vip: [ 16  65  44 -30 -27  85  44 -57]
tof: [ 16  65  43 -34 -85 -32  44 -57]
revi: [ 16 -36  24 -30 -27  85  45 -57]
nebig: [ 16  73  21 -30  68  48 -48  28]
fak: [-19  14  44 -34 -85 -23 -46  64]
lin: [ 83  65  43 -34 -85 -31 -23  -9]
rest: [-85 -31]
[-23  -9]
rest: [ 73  21 -30]
[ 68  48 -48  28]
rest: [ 65  43 -34 -85 -31]
[-23  -9]
rest: [ 43 -34 -85 -31 -23]
[-9]
rest: [ 24 -30 -27]
[ 85  45 -57]
rest: [-36  24 -30]
[-27  85  45 -57]

mezu: [-11  15  -5  -8]
kotef: [34 11 12  5]
gilib: [13  9 11 13]
toz: [-8  9 11 52]
Tatu: [-1 32 -7  4]
Vitop: [-29  32  12  -5]
tas: [20  6 25 14]
Dilip: [ -3  36 -20  -6]
sokos: [-8 10 11 13]
fezu: [ 20   5 -17  36]
mozet: [ -7 -25 -18  36]
kuga: [-15  10 -14   0]
rest: [20  6]
[25 14]
rest: [-29  32  12]
[-5]
rest: [-3 36]
[-20  -6]
rest: [-1 32]
[-7  4]
asked: [ -3  36 -20  -6]
Dilip
rest: [-8 10 11]
[13]
rest: [ -7 -25]
[-18  36]

Tapav: [  7   2  81 -27 -17]
lozab: [ 24  17  17 -18  -9]
Ribo: [ 43 -22 -13  42 -30]
limi: [-17  -6   7   8  -4]
Vobeb: [-25 -40  38  30  65]
Bes: [-25  27 -23 -23  -1]
retad: [ 39  18  17  42 -18]
Zogup: [24 17 38 31 -9]
rest: [18 17 42]
[-18]
rest: [17 17]
[-18  -9]
rest: [38 30]
[65]

Kital: [-12 -17 -23 -11  -5 -23 -48 -60  31   4  38  48  36 -36   6  40 -29  -7]
fezol: [-18 -16 -43 -11  -7 -41 -73 -73  20   5  45  68  60 -56  -1  54  -7   9]
Boma: [ 45  29   6   3   6   2 -14  22 -22  23 -21 -47 -40  27  29 -34 -27 -66]
ror: [-30 -13 -18  -9   0   7   4  64  32   5  35  43  26 -19  11  34 -32 -14]
kime: [ 21  38  25  -8  12   8   4  64 -10   2 -56 -90 -30  42  21 -84 -11 -54]
Von: [-30 -12 -18  -9   0 -17 -61 -56  32   5  35  43  26 -19  11  34 -32 -14]
fedon: [ 45  29   6   3   6   2 -14  22 -22  23  38  48  36 -36   6  40 -29  -7]
puti: [  6  40  25  -9  15  10  18  65 -14   0 -60 -92 -27  44  10 -86 -10 -51]
voga: [ 30  35  24  -5   0   7  30  63 -17   5 -55 -87 -32  44  19 -81 -13 -56]
rest: [-23 -11  -5 -23]
[-48 -60  31   4  38  48  36 -36   6  40 -29  -7]
rest: [ 8  4 64]
[-10   2 -56 -90 -30  42  21 -84 -11 -54]

Par: [-42  -2  20 -18]
veb: [-73  -4  21 -18]
Vol: [-32   1  13  -9]
vira: [-73   6 -24  14]
donu: [ 74   6 -25  14]
ripi: [-74   6 -24  14]
kap: [ -7   1  24 -24]
zukat: [ 80   6 -24  15]
rest: [-73  -4  21]
[-18]
rest: [-73   6 -24]
[14]
rest: [ 80   6 -24]
[15]
rest: [-42  -2  20]
[-18]
rest: [-74   6]
[-24  14]
rest: [-32   1]
[13 -9]

tiduz: [ 20  13 -19  52  12  36 -12 -19 -30  61  43  13   0   9  -4  12]
tuvug: [ 20  13 -19  52  12  36  21 -19 -30  61  43  13   0   9  -4  12]
Bupib: [ 42  13  -9  46   4  -7  -4 -21  -9  51  10 -27  -5  20  16  19]
Pami: [ 26  21  24 -43   0 -30  -2  37  64  60  -2  -2  12  31  31  19]
lipa: [ 49  29   6 -25  -3 -43 -10  21  57  53 -52 -24  -1  40  36  28]
bug: [ 63  37 -27   8  -3 -43 -16  -6  28  68 -40 -42 -22  38  31  31]
pulon: [-21 -10  13  57  22  55  22 -10 -42 -20  73  30  18 -19 -13  -6]
Fomu: [ 20  13 -19  52  12  36  21 -19 -30  14  43  13   0   9  -4  12]
boler: [ 57  20 -19  43   5 -13  -2 -24 -28  61  -2 -33 -10  31  19  26]
rest: [-1 40 36]
[28]
rest: [61 -2]
[-33 -10  31  19  26]
rest: [ 18 -19]
[-13  -6]
rest: [ 21 -19 -30  14]
[43 13  0  9 -4 12]

mon: [ -3 -29  -1 -22   7 -28  26  11  13   8 -20   1  18   9   0   5  -2  -3
  -8  34  12 -14   3  -6  -6  -2   1  18  21  21  13   7  22   1   9  -5
 -11 -10   8 -16  -6 -39   5  36  12 -27  17]
gumu: [ -3 -29  -1 -22   7 -28  26  11  13   8 -20   1  18   9   0   5  -2  -3
  -8  34  12 -14   3  -6  -6  -2   1  18  18 -27 -10  10   3  -9  -4 -43
 -10   9 -14  12  11   0  10 -71 -31 -38  18]
laz: [ -8 -13 -39  10  79   6  24  26   4   1 -28   1  62 -13  -4  34   3  -4
 -22   4  44   7 -51   8 -21  11   0  17  18 -27 -10   9   3  -9  -4 -43
 -10   9 -14  12  10   0  17 -16  15 -57   0]
ver: [ -3 -29  -1 -22   7 -28  26  11  13   8 -20   1  18 -26   0   5  -2  -3
  -8  34  12 -14   3  -6  -6  -2   1  18  21  21  13   7  22   1   9  -5
 -11 -10   8 -16  -6 -39   5  36  12 -27  17]
lodom: [ -4 -59   9  45 -10  11  -4  19   5  55 -35  65 -16 -14  17  12   4 -28
   6 -16  -5 -26   3  -3  21 -14   8  17  20   8  36 -29  30  -3  10  36
  -2  61  31 -13 -13 -55  12 -10  10 -40 -12]
Mes: [-31 -11 -11   3   4  17  48  10  11 -18  -6  33   5  25  -9  20  13 -11
 -30  -3  11 -14   3  10  21 -18  14 -18  -2  37   3  25  39   2  -4  -8
 -15  23 -34 -11   0   5  34   2 -27 -23 -24]
rest: [10  3]
[ -9  -4 -43 -10   9 -14  12  11   0  10 -71 -31 -38  18]
rest: [  3  -3  21 -14]
[  8  17  20   8  36 -29  30  -3  10  36  -2  61  31 -13 -13 -55  12 -10
  10 -40 -12]
rest: [ 44   7 -51   8]
[-21  11   0  17  18 -27 -10   9   3  -9  -4 -43 -10   9 -14  12  10   0
  17 -16  15 -57   0]
rest: [-14  12  11   0]
[ 10 -71 -31 -38  18]
rest: [34  3 -4]
[-22   4  44   7 -51   8 -21  11   0  17  18 -27 -10   9   3  -9  -4 -43
 -10   9 -14  12  10   0  17 -16  15 -57   0]
rest: [-20   1  18 -26   0]
[  5  -2  -3  -8  34  12 -14   3  -6  -6  -2   1  18  21  21  13   7  22
   1   9  -5 -11 -10   8 -16  -6 -39   5  36  12 -27  17]

mibon: [ -4 -23 -26   7 -45  -9  22 -25 -27 -13   3   3 -39  -7  16  39  26  40
  11 -21   1 -24   2  -2  32   7  -5  -8  13 -25  -3  24 -37 -12  29  26
  17 -27  12  -7 -10  -4  30 -23]
dev: [ -4 -23 -26   7 -45  -9  22 -25 -27  30   5  19 -11  93  16  39  26  40
  11 -21   1 -24   2  -2  32   7  -5  -8  13 -25  -3  24 -37 -12  29  26
  18 -27  12  -7 -10  14  55  38]
Fik: [ -4 -23 -26   7 -45  -9  22 -25 -27  30   5  19 -11  93  16  39  26  40
  11 -25  -2   1 -20  28  32   7  -5   8  13 -25  -3  24 -37 -12  29  26
  17 -27  12  -7 -10  14  55  38]
tagak: [ 12  13  27 -18 -33 -40  13  -6  18 -13   3   3 -40  -7  11   7 -21  -1
  19  34 -17  13  16   0  -8 -46  20  17  29 -36  18 -19  15  -4 -37 -17
 -15  12 -14  12 -30  16  23   1]
vigu: [ 12  -4 -44   3   2 -31 -24  12  18  -6   6  -5  -9 -18   1 -17   5  39
  11 -25  -3   1 -20  28   3  -6 -31  -6  17  12 -26   9   5 -19  -9 -18
 -22  22 -35   2  12   5 -25  -6]
rest: [ -6 -31  -6]
[ 17  12 -26   9   5 -19  -9 -18 -22  22 -35   2  12   5 -25  -6]
rest: [-46  20  17  29]
[-36  18 -19  15  -4 -37 -17 -15  12 -14  12 -30  16  23   1]
asked: [ 12  13  27 -18 -33 -40  13  -6  18 -13   3   3 -40  -7  11   7 -21  -1
  19  34 -17  13  16   0  -8 -46  20  17  29 -36  18 -19  15  -4 -37 -17
 -15  12 -14  12 -30  16  23   1]
tagak
rest: [-25  -3   1 -20  28]
[  3  -6 -31  -6  17  12 -26   9   5 -19  -9 -18 -22  22 -35   2  12   5
 -25  -6]
rest: [-17   5]
[ 39  11 -25  -3   1 -20  28   3  -6 -31  -6  17  12 -26   9   5 -19  -9
 -18 -22  22 -35   2  12   5 -25  -6]
rest: [-5  8]
[ 13 -25  -3  24 -37 -12  29  26  17 -27  12  -7 -10  14  55  38]
rest: [-13   3   3 -40  -7]
[ 11   7 -21  -1  19  34 -17  13  16   0  -8 -46  20  17  29 -36  18 -19
  15  -4 -37 -17 -15  12 -14  12 -30  16  23   1]

neku: [ -4  67 -38   3 -26  10 -63 -11  66  -1   6]
Bom: [ -3  82 -82   4 -36  19 -89 -10  90   2  13]
vuv: [-11  37 -37   3 -13   5 -39   1  43   6   9]
Fenag: [-23  17 -13   5  -7  14 -17  12  35   2  21]
Pazum: [-15  25 -20   3 -12   9 -22   7  38   6  13]
lidim: [ -3  51 -48   6 -21  11 -50  -4  57   0  10]
rest: [-38   3 -26]
[ 10 -63 -11  66  -1   6]
rest: [-37   3]
[-13   5 -39   1  43   6   9]
rest: [12 35]
[ 2 21]

vozat: [ 70  23 -95  26]
Gusi: [ 71  23 -96  26]
zov: [-12  13 -60 -16]
vul: [ 25  13 -59 -16]
rest: [-12  13]
[-60 -16]
rest: [70 23]
[-95  26]
asked: [ 71  23 -96  26]
Gusi
rest: [-12  13 -60]
[-16]

neb: [-91 -30   2 -54  52 -15 -27  42]
zize: [ 14 -31   2 -15 -88 -34 -10 -67]
fof: [-91 -30   2 -54   3 -48 -53  43]
rest: [  3 -48]
[-53  43]
rest: [-30   2 -54   3 -48]
[-53  43]

tese: [ 14  11  43 -16  23 -18 -15  36 -22 -12 -62 -41 -44  -7 -61  17  11]
Lases: [  2 -10 -18   3 -12 -12   5  17 -21 -26  -5  16  -6  -2 -30  -1  19]
gofo: [ 29 -14  35   2  42 -32  28  76 -41 -44 -29   5 -11  -5 -72   1  31]
pazi: [ -9  10   3  23  -4 -17 -36   9   0   9   9  17 -29  18  -8   3  18]
diguz: [  9 -14  40  31  44   0  -1  -3 -13  37 -15 -26 -28  27 -28  51  28]
zet: [-26 -29  11  35 -47  -5 -21 -34 -22 -17  15  40   6   1  -3 -12  41]
lar: [ 21  18  20   7  28 -16   1  14 -10  18 -17  -9 -11  -3 -10  24  12]
Buzoz: [ -5  20  20  25 -51 -15  -5   4 -11  14 -20 -18 -31 -11   3  28  49]
luv: [ 21  18  20   7  28 -16   1  14 -10 -22 -21   2  -1 -17 -17  10  18]
neve: [ -5  20  20  24 -51   4  -8 -39  11  27 -21   5 -12   7 -37   7 -30]
veke: [ 14  48  48  22  15 -17 -46 -17   8 -18 -19   6 -51 -18 -33  18  10]
dubim: [ -4  -1  -2  14   1 -21 -35  20  -9  13   8   7 -18  15 -14  -4  20]
rest: [  6 -51]
[-18 -33  18  10]
rest: [-21   5]
[-12   7 -37   7 -30]
rest: [  5 -11]
[ -5 -72   1  31]
rest: [ -5  20  20  24 -51]
[  4  -8 -39  11  27 -21   5 -12   7 -37   7 -30]

kudak: [ 37  37  34  28  18   6  -6 -20 -32 -44 -56 -63 -69 -72 -73 -72 -68 -63
 -58 -52 -44 -30 -35 -28 -22 -18 -13  -8  -4   0   6  30  36  39  42  45
  21  21  22  21  21  20  20  20  22  22  26  28]
defo: [ 33  30  27  22  15   9   2  -5 -14 -20 -26 -31 -34 -37 -39 -38 -38 -36
 -34 -32 -29 -25 -21 -17 -12  -6  -1   4  11  18  23  30  36  39  42  44
  44  43  40  35  30  60  50  39   3  -5 -11 -16]
Gaki: [ 39  46  48  48  42  34  24  13   2  -8 -16 -22 -24 -25 -25 -23 -21 -21
 -21 -23 -27 -30 -36 -41 -44 -45 -43 -37 -29 -15   0  16  33  51  65  76
  83  86  84  78  70  61  50  39  32  25  22  20]
rest: [33 51]
[65 76 83 86 84 78 70 61 50 39 32 25 22 20]
rest: [-30 -36]
[-41 -44 -45 -43 -37 -29 -15   0  16  33  51  65  76  83  86  84  78  70
  61  50  39  32  25  22  20]
rest: [-27 -30 -36]
[-41 -44 -45 -43 -37 -29 -15   0  16  33  51  65  76  83  86  84  78  70
  61  50  39  32  25  22  20]
rest: [30 36 39 42 44]
[ 44  43  40  35  30  60  50  39   3  -5 -11 -16]
rest: [61 50 39]
[32 25 22 20]
rest: [-22 -24]
[-25 -25 -23 -21 -21 -21 -23 -27 -30 -36 -41 -44 -45 -43 -37 -29 -15   0
  16  33  51  65  76  83  86  84  78  70  61  50  39  32  25  22  20]

rur: [ 29  19  10 -17  77   3 -10  42  23]
fam: [ 1  1 -1 -2  7  3  1  1  0]
Puva: [ -2   9  10  -2 -11   0   1  -2   2]
Koba: [-4  3  4 -2 -5 -2 -2 -3  1]
rest: [  9  10  -2 -11]
[ 0  1 -2  2]
rest: [-17  77   3 -10]
[42 23]

zad: [-16  60 -39 -17   4   3 -47  -8 -17 -37 -65 -29]
zimu: [  5  34 -53  25  43   3 -46  -8 -17 -38 -24 -57]
zivi: [  5  34 -53  25  43 -64  53 -51  -4  59  38 -60]
rest: [-17 -38]
[-24 -57]
rest: [ 25  43 -64  53]
[-51  -4  59  38 -60]
rest: [-53  25  43   3 -46]
[ -8 -17 -38 -24 -57]
rest: [-47  -8]
[-17 -37 -65 -29]
rest: [ 34 -53  25  43   3]
[-46  -8 -17 -38 -24 -57]
rest: [  3 -47  -8 -17]
[-37 -65 -29]

tugo: [-42 -20  -5  12  10   0   2   8 -16 -15   0  -2   0   9]
vud: [-11  15   1  -6   9   0  -1   5  10   6  -1   3  -1   4]
dula: [-75 -13   1 -55  10  -1   0  12  -6 -16   0   2   0   4]
zipu: [ 17 -10  -2  -6  14   0   2  14  -9   1   0  -1  -1   6]
falav: [-24  19   2   8  -2   1   0  13 -10 -17  -2   1   0  -2]
sek: [ 49 -12  -1  19  21   0  -1  22   8 -12  -1   3   0   9]
Dit: [-75 -12  -3  10  14   1   1   7 -11 -15   0   0   0   9]
vak: [-2 10  1 11 19  1 -1 22  7 22 -4  5 -2 13]
korim: [  0 -30  -2 -41   8   0   0   3 -21 -22   2  -3   1   2]
tov: [  1  -7  -2  21  -1  -2  -3  -4  -5 -16  -1  -4   2  -6]
biguv: [ -2  10   1  11  19   1  -1  22   7 -18  -4   5  -2  13]
rest: [  0   3 -21 -22]
[ 2 -3  1  2]
rest: [  8 -12  -1]
[3 0 9]
rest: [ -6 -16   0   2   0]
[4]
rest: [-5 12]
[ 10   0   2   8 -16 -15   0  -2   0   9]
rest: [ 0 -1 22  8]
[-12  -1   3   0   9]
rest: [-16  -1]
[-4  2 -6]
rest: [-75 -12]
[ -3  10  14   1   1   7 -11 -15   0   0   0   9]

nerak: [-30 -10  23 -13  26  31 -24   9  -4  11 -86  56  15 -11   8 -18   0  10
 -26 -11  19  -7 -14  19 -14  54  28  38  -6  -9   0  -7  30  20]
bezat: [-30 -10  23 -13  26  31 -25   9  -4  17 -46  -2  11 -11   8 -18   0  10
 -26   5  19  -7 -14 -35 -50  18  36  38  -6  -9   0 -58   3   0]
zifom: [ 28  23   6  10  29 -17  71   9  -3  11 -86  56 -25 -16  15  28  -1 -25
  10  14  27  37  65 -13  18 -44  54  12  -1   6 -10 -29  -4 -25]
vunep: [-52   6   2 -47  68 -31 -33  40 -16  11 -86  55  15  32  18  13  13  -8
 -83 -44  -5  39   6 -35 -50  17  36  53 -42 -29 -38 -58   4   0]
rest: [ 11 -86  55  15]
[ 32  18  13  13  -8 -83 -44  -5  39   6 -35 -50  17  36  53 -42 -29 -38
 -58   4   0]
rest: [-58   3]
[0]
rest: [ 18 -44  54]
[ 12  -1   6 -10 -29  -4 -25]
rest: [-35 -50  17  36]
[ 53 -42 -29 -38 -58   4   0]
rest: [ 31 -25]
[  9  -4  17 -46  -2  11 -11   8 -18   0  10 -26   5  19  -7 -14 -35 -50
  18  36  38  -6  -9   0 -58   3   0]
rest: [  9  -4  11 -86  56]
[ 15 -11   8 -18   0  10 -26 -11  19  -7 -14  19 -14  54  28  38  -6  -9
   0  -7  30  20]

moson: [-20 -26 -26   4  26  15  28  57  57  -8 -11  59  10  63  16  26 -12  58
 -23 -30  32 -32 -27 -32  42  79  38 -32  11  -5 -33  -1  -4  32  75 -46
 -34 -17  50  32  43  -4   2 -10 -33 -21 -14 -20  17  14  -1  14  23  75
  85 -30  75 -25   5 -34  47  23   4]
nin: [ -9 -25  -7  -5  33  10  38  54  70   1 -14  50  -3  73  27  24   2  55
 -27 -48  33 -35  -5 -39  37  66  38 -22  -7  -3 -33   0  10  44  60 -49
 -23 -12  47  32  38 -17  18  -6 -24   0 -31 -36  15  -8 -13  11  14  80
  86 -27  62 -37   7 -22  63   2   7]
Figu: [-27  -1 -51  33  -7  17 -12  28 -24 -22  12  44  46  -6 -21  16 -38  32
  15  50   9  10 -56  15  27  53  14 -27  58  -1  -4  -2 -35 -22  58  10
 -32 -13  24  11  23  -4   3 -12 -26 -55  49  46  17  65  37  14  34  11
  29 -10  58  33  -3 -41 -27  70   0]
rest: [50  9 10]
[-56  15  27  53  14 -27  58  -1  -4  -2 -35 -22  58  10 -32 -13  24  11
  23  -4   3 -12 -26 -55  49  46  17  65  37  14  34  11  29 -10  58  33
  -3 -41 -27  70   0]
rest: [-4  2]
[-10 -33 -21 -14 -20  17  14  -1  14  23  75  85 -30  75 -25   5 -34  47
  23   4]

radim: [-42 -17 -63 -49 -57  77  34]
pebek: [ 43 -77  52  53  38 -18 -29]
nuro: [-70  17 -19  69 -68  69  60]
viz: [ 35 -63  26  16 -38 -80 -34]
Kab: [-58 -17 -60 -70 -74  72  45]
bilu: [-70  16 -19  69 -68  49  67]
Zag: [  7 -77  52  53  38 -17 -20]
Milid: [ 47 -83 -37 -26 -74  38 -63]
buk: [ 22 -61  36  40  16 -83 -28]
Fivav: [-70 -17 -60 -70 -75  69  60]
rest: [-57  77]
[34]
rest: [-17 -60 -70 -74]
[72 45]
rest: [-70  17]
[-19  69 -68  69  60]
rest: [ 53  38 -18]
[-29]
rest: [ 38 -18]
[-29]
rest: [-70  17 -19  69 -68]
[69 60]

burod: [  8 -24 -35  -7 -96   3  32 -63  35 -13  25]
zudeg: [  2  14  21  30  16  11  13  83  -5  -1 -25]
zofu: [-53  30  45  31  17  13 -64  34 -46  68  10]
Tobol: [-18  -9  -2  44 -13  37 -64  33 -59  32 -45]
govo: [-10  14   8  -1  70  -1  63  -3 -27  -9 -36]
fef: [-43  22  41   6 -60   1  42 -22   9 -20  29]
nesif: [-53  31  45  32 -19  13 -67  -6  12 -25 -47]
zital: [ 33  -6 -61 -10  54 -19  61   4  -8 -29  -9]
sinu: [-35  -2  13   9  17  17  23 -43  23 -29  11]
rest: [-64  34]
[-46  68  10]
rest: [-53  31  45]
[ 32 -19  13 -67  -6  12 -25 -47]

